Below is a small trained network, with its code and all its weights. Each question gives an input and a target symbol and asks what happens when units are switched off, that is, made to give their printed mean instead of their output.

import numpy as np


def w(rows, s, z=0):
    codes = np.array(rows[::2]) - 128.0
    scale = np.full(codes.shape[1], s)
    scale[-1] = z or s
    return codes * scale


def norm(h):
    return h / np.sqrt((h * h).mean(-1, keepdims=True) + 1e-5)


def f(y):
    return y / 2 * (1 + np.tanh(0.7978845608 * (y + 0.044715 * y**3)))


def softmax(a):
    e = np.exp(a - a.max(-1, keepdims=True))
    return e / e.sum(-1, keepdims=True)


def log_softmax(a):
    a = a - a.max(-1, keepdims=True)
    return a - np.log(np.exp(a).sum(-1, keepdims=True))


def net(x, mask):
    ids = ['ΓΣΩαζημφ'.index(c) for c in x.split()]
    T = len(ids)
    res = E[ids] + P[:T]
    u = 0
    for l in range(3):
        q, k, v = (norm(res) @ M[l].T for M in (Q, K, V))
        z = softmax(np.where(np.tri(T) > 0, q @ k.T / 3**0.5, -1e9)) @ v
        res = res + np.where(mask[u], z, O[l][:, -1]) @ O[l][:, :-1]
        u += 1
        y = f(norm(res) @ A[l][:, :-1].T + A[l][:, -1])
        res = res + np.where(mask[u : u + 12], y, B[l][:, -1]) @ B[l][:, :-1]
        u += 12
    return log_softmax(norm(res)[-1] @ U[:, :-1].T + U[:, -1])


Q, K, V, O, A, B = {}, {}, {}, {}, {}, {}
E = w([
[182,107,119,185,98],'Γ',
[87,214,103,78,116],'Σ',
[97,99,125,96,67],'Ω',
[118,188,154,107,153],'α',
[157,178,98,109,40],'ζ',
[168,122,82,96,185],'η',
[174,134,201,129,125],'μ',
[61,170,72,252,146],'φ',
],0.016)
P = w([
[1,91,87,229,160],'0',
[35,84,104,203,132],'1',
[61,101,103,174,124],'2',
[85,110,106,138,124],'3',
[112,125,112,104,127],'4',
[143,139,118,60,115],'5',
[162,159,123,28,112],'6',
[180,168,126,14,106],'7',
],0.0066)
Q[0] = w([
[254,46,202,251,159],'0.h0',
[168,110,24,185,254],'0.h0',
[112,93,183,247,164],'0.h0',
],0.0089)
K[0] = w([
[104,128,147,255,120],'0.h0',
[77,114,25,169,149],'0.h0',
[78,145,143,189,109],'0.h0',
],0.011)
V[0] = w([
[220,60,100,187,254],'0.h0',
[224,155,28,26,98],'0.h0',
[83,96,25,198,133],'0.h0',
],0.0044)
O[0] = w([
[142,109,199,127,2,14],'0.h0',
[71,89,191,146,117,253],'0.h0',
[162,190,207,43,156,206],'0.h0',
],0.0054,0.0018)
A[0] = w([
[114,117,123,143,120,113],'0.n0',
[1,73,150,104,73,78],'0.n1',
[96,57,189,227,145,32],'0.n2',
[231,178,104,181,158,21],'0.n3',
[157,133,108,133,126,6],'0.n4',
[149,162,209,144,132,38],'0.n5',
[167,61,96,109,65,116],'0.n6',
[162,133,137,152,208,82],'0.n7',
[63,43,54,120,182,116],'0.n8',
[146,145,103,144,153,105],'0.n9',
[59,94,123,112,109,62],'0.n10',
[99,10,37,155,153,170],'0.n11',
],0.0074,0.0026)
B[0] = w([
[130,127,130,118,121,109],'0.n0',
[134,98,144,123,4,234],'0.n1',
[133,105,159,108,152,125],'0.n2',
[122,87,154,148,98,168],'0.n3',
[123,133,133,126,117,72],'0.n4',
[125,94,159,119,129,105],'0.n5',
[130,146,134,172,146,252],'0.n6',
[99,120,123,154,127,129],'0.n7',
[126,128,92,65,76,253],'0.n8',
[122,113,112,116,143,131],'0.n9',
[136,132,129,122,74,144],'0.n10',
[106,69,83,128,115,230],'0.n11',
],0.011,0.0016)
Q[1] = w([
[209,136,195,147,104],'1.h0',
[244,143,61,170,125],'1.h0',
[133,135,145,255,150],'1.h0',
],0.0084)
K[1] = w([
[253,102,49,110,135],'1.h0',
[222,75,178,206,106],'1.h0',
[95,46,42,225,137],'1.h0',
],0.0074)
V[1] = w([
[51,99,110,73,160],'1.h0',
[83,155,169,122,94],'1.h0',
[255,154,126,64,144],'1.h0',
],0.0063)
O[1] = w([
[104,155,115,69,88,164],'1.h0',
[104,255,121,191,122,176],'1.h0',
[53,67,88,201,130,2],'1.h0',
],0.0074,0.00073)
A[1] = w([
[90,92,51,157,1,30],'1.n0',
[72,123,79,214,153,134],'1.n1',
[112,167,223,12,212,25],'1.n2',
[226,198,164,135,65,99],'1.n3',
[54,52,132,122,24,74],'1.n4',
[72,90,20,39,159,6],'1.n5',
[19,204,183,54,168,30],'1.n6',
[130,182,145,170,143,62],'1.n7',
[120,195,121,80,202,69],'1.n8',
[144,236,212,171,174,31],'1.n9',
[199,175,149,103,195,49],'1.n10',
[85,15,11,43,102,34],'1.n11',
],0.0066,0.0023)
B[1] = w([
[179,120,163,205,212,242],'1.n0',
[90,104,92,147,233,144],'1.n1',
[77,106,124,243,204,172],'1.n2',
[107,111,101,33,166,221],'1.n3',
[202,208,156,254,159,181],'1.n4',
[127,150,62,13,83,235],'1.n5',
[71,106,189,234,85,193],'1.n6',
[142,111,62,94,172,136],'1.n7',
[81,146,166,146,76,204],'1.n8',
[139,42,69,76,136,173],'1.n9',
[85,108,128,143,63,145],'1.n10',
[164,75,35,9,137,254],'1.n11',
],0.0063,0.0028)
Q[2] = w([
[85,30,56,38,138],'2.h0',
[123,103,253,130,117],'2.h0',
[136,179,101,251,100],'2.h0',
],0.0082)
K[2] = w([
[140,149,217,173,52],'2.h0',
[150,110,43,200,166],'2.h0',
[96,82,130,2,164],'2.h0',
],0.0096)
V[2] = w([
[206,226,212,89,80],'2.h0',
[190,121,20,210,99],'2.h0',
[232,196,86,89,253],'2.h0',
],0.0048)
O[2] = w([
[207,176,218,99,108,134],'2.h0',
[174,157,35,254,127,250],'2.h0',
[138,203,50,80,242,165],'2.h0',
],0.0054,0.0012)
A[2] = w([
[9,90,170,165,96,3],'2.n0',
[46,189,174,102,208,86],'2.n1',
[78,73,78,92,132,94],'2.n2',
[169,97,121,178,139,138],'2.n3',
[190,157,64,181,143,90],'2.n4',
[147,169,220,150,51,134],'2.n5',
[212,228,94,99,175,76],'2.n6',
[83,223,98,105,112,100],'2.n7',
[25,87,215,83,181,128],'2.n8',
[165,207,71,81,27,52],'2.n9',
[144,66,150,94,1,72],'2.n10',
[213,142,71,109,97,175],'2.n11',
],0.0091,0.0076)
B[2] = w([
[170,143,193,254,111,129],'2.n0',
[170,76,162,122,51,153],'2.n1',
[128,103,141,183,179,141],'2.n2',
[120,130,115,74,97,149],'2.n3',
[119,142,144,73,163,153],'2.n4',
[118,89,69,67,148,153],'2.n5',
[253,162,159,163,202,188],'2.n6',
[166,107,175,74,138,214],'2.n7',
[133,123,198,71,152,152],'2.n8',
[181,153,139,174,194,234],'2.n9',
[96,173,121,180,64,163],'2.n10',
[137,117,189,137,59,254],'2.n11',
],0.0089,0.0068)
U = w([
[158,6,97,215,177,104],'Γ',
[67,213,185,52,95,104],'Σ',
[127,183,81,196,30,154],'Ω',
[60,119,216,216,139,177],'α',
[212,201,173,163,171,128],'ζ',
[159,116,40,25,129,48],'η',
[95,47,211,68,201,75],'μ',
[64,124,77,160,183,253],'φ',
],0.013,0.0066)

Each question gives the input, a string of symbols that net reads in full, and the target symbol t.
The units are the heads (3 rows each of Q, K, V and O) and the neurons (one row each of A and B). Each row of codes is followed by its name. A weight is (code - 128) times the scale printed after its matrix; where a second scale follows, it is the last column's (O, A, B and U).
mask holds one flag per unit, layer by layer, with each layer's heads first. A switched-off unit (its flag False) gives its mean, the last column of its rows in O or B, instead of its output. The means were averaged over made-up inputs and are rounded, as every weight is.
A unit's drop is (log p(t) with every unit on - log p(t) with that unit switched off) / (log p(t) with every unit on - log p(t) with every unit switched off).
The circuit of an input: a set's keep is (log p(t) with only the set's units on - log p(t) with every unit switched off) / (log p(t) with every unit on - log p(t) with every unit switched off). Starting from the 12 units with the biggest drops (on a tie, the unit counted first), units are removed one at a time, each time the one whose removal leaves the highest keep (on an exact tie, the one counted first), for as long as the keep stays at least 0.8.
units of the circuit, in order: the units of the circuit, biggest drop first
most important unit: the unit with the biggest drop
k most important neurons: the k neurons with the biggest drops, biggest first
top k neurons in layer l: the k neurons of layer l with the biggest drops, biggest first
drop when u is switched off: that unit's drop, to one decimal
input Σ ζ Σ η Ω ζ η, target Ω: 2 most important neurons : [0.n1, 2.n10]
input μ φ η μ Ω Σ μ, target Ω: units of the circuit, in order : [1.n0, 2.h0, 2.n10]
input μ Σ Ω η η η Γ, target Γ: units of the circuit, in order : [1.h0]
input ζ Ω φ, target φ: units of the circuit, in order : [1.n1, 2.n11, 2.n9]
input Γ Γ ζ η Γ α Σ η, target Γ: units of the circuit, in order : [0.h0, 2.n2, 1.h0, 2.n7]
input η ζ η, target ζ: 2 most important neurons : [0.n1, 0.n11]
input ζ Ω φ η α μ φ η, target α: 2 most important neurons : [0.n1, 1.n2]
input η Σ Ω μ η, target Σ: 2 most important neurons : [1.n11, 0.n8]
input η Σ ζ ζ Ω ζ η, target Σ: top 4 neurons in layer 1 : [1.n11, 1.n6, 1.n4, 1.n3]
input Γ φ ζ Σ ζ φ, target ζ: 2 most important neurons : [1.n11, 1.n2]
input η μ φ Ω η, target μ: top 3 neurons in layer 1 : [1.n11, 1.n2, 1.n6]
input η μ Σ ζ η, target μ: 2 most important neurons : [0.n1, 1.n2]
input μ η μ, target η: 2 most important neurons : [0.n3, 2.n5]
input Γ ζ μ, target μ: most important unit : 1.n4
input φ ζ η Σ φ, target ζ: 4 most important neurons : [1.n2, 2.n5, 2.n1, 1.n3]
input μ η ζ μ, target η: 2 most important neurons : [2.n5, 0.n3]
input Γ ζ Ω η, target η: top 2 neurons in layer 1 : [1.n11, 1.n5]
input Ω Γ μ, target μ: 2 most important neurons : [0.n1, 0.n2]
input η Ω η η Γ, target Γ: top 2 neurons in layer 1 : [1.n11, 1.n5]
input Σ Ω η, target η: 2 most important neurons : [1.n11, 0.n11]
input ζ α α, target α: top neuron in layer 2 : [2.n0]
input Γ Ω ζ α, target α: drop when 1.n6 is switched off : 0.2
input η α ζ η, target α: drop when 0.h0 is switched off : 1.4
input ζ η ζ, target ζ: drop when 0.n8 is switched off : 0.0
